Below are the code and all the weights of a small trained network. Each question names an input and a class and asks about switching units off, where a switched-off unit gives its printed mean instead of its output.

import numpy as np


def w(rows, s, z=0):
    codes = np.array(rows[::2]) - 128.0
    scale = np.full(codes.shape[1], s)
    scale[-1] = z or s
    return codes * scale


def f(y):
    return np.maximum(y, 0)


def log_softmax(a):
    a = a - a.max(-1, keepdims=True)
    return a - np.log(np.exp(a).sum(-1, keepdims=True))


def net(x, mask):
    res = np.array(x, float).reshape(1, 3) / 4 @ E
    y = f(res @ A[0][:, :-1].T + A[0][:, -1])
    res = res + np.where(mask, y, B[0][:, -1]) @ B[0][:, :-1]
    return log_softmax(res[-1] @ U[:, :-1].T + U[:, -1])


A, B = {}, {}
E = w([
[168,94,33],'x0',
[96,1,78],'x1',
[184,107,215],'x2',
],0.013)
A[0] = w([
[87,204,164,38],'N0',
[43,55,208,253],'N1',
[198,242,102,231],'N2',
[54,133,1,154],'N3',
[115,37,107,157],'N4',
[122,205,217,148],'N5',
],0.011,0.0033)
B[0] = w([
[201,220,91,190],'N0',
[117,1,181,220],'N1',
[203,228,141,236],'N2',
[14,119,99,249],'N3',
[144,103,46,212],'N4',
[220,113,174,239],'N5',
],0.0094,0.012)
U = w([
[222,144,42,253],'0',
[171,85,87,45],'1',
[49,222,104,32],'2',
[208,197,145,28],'3',
[83,93,245,151],'4',
[7,125,51,216],'5',
],0.013,0.0051)

Each question gives the input, the list of numbers given to net, and the class t.
The units are the neurons (one row each of A and B). Each row of codes is followed by its name. A weight is (code - 128) times the scale printed after its matrix; where a second scale follows, it is the last column's (A, B and U).
mask holds one flag per neuron, in row order. A switched-off neuron (its flag False) gives its mean, the last column of its row in B, instead of its output. The means were averaged over made-up inputs and are rounded, as every weight is.
A unit's drop is (log p(t) with every unit on - log p(t) with that unit switched off) / (log p(t) with every unit on - log p(t) with every unit switched off).
The circuit of an input: a set's keep is (log p(t) with only the set's units on - log p(t) with every unit switched off) / (log p(t) with every unit on - log p(t) with every unit switched off). Starting from all 6 units, units are removed one at a time, each time the one whose removal leaves the highest keep (on an exact tie, the one counted first), for as long as the keep stays at least 0.8.
units of the circuit, in order: the units of the circuit, biggest drop first
unit that matters most: the unit with the biggest drop
k most important neurons: the k neurons with the biggest drops, biggest first
drop of u: that unit's drop, to one decimal
input [-8,-3,-2], class 3: unit that matters most	N0
input [0,0,5], class 4: units of the circuit, in order	N0; N4
input [5,2,1], class 5: units of the circuit, in order	N5; N2
input [2,-4,-3], class 3: units of the circuit, in order	N2; N4
input [7,-5,-7], class 2: units of the circuit, in order	N2; N3
input [3,-4,0], class 3: units of the circuit, in order	N4; N2
input [2,-5,-2], class 3: units of the circuit, in order	N2; N4
input [-7,0,-5], class 4: 2 most important neurons	N2; N1
input [7,-6,-6], class 2: units of the circuit, in order	N3; N2; N5
input [4,-2,-3], class 2: units of the circuit, in order	N1; N4; N5
input [2,2,8], class 4: 3 most important neurons	N0; N2; N1
input [-6,-1,-4], class 3: 2 most important neurons	N0; N3
input [-6,-3,7], class 3: 3 most important neurons	N0; N5; N3
input [-5,2,-3], class 4: units of the circuit, in order	N1
input [1,1,8], class 4: 2 most important neurons	N2; N0
input [1,2,0], class 5: drop of N5	0.4
input [-1,6,0], class 5: drop of N5	0.3
input [2,1,-1], class 5: drop of N2	0.1
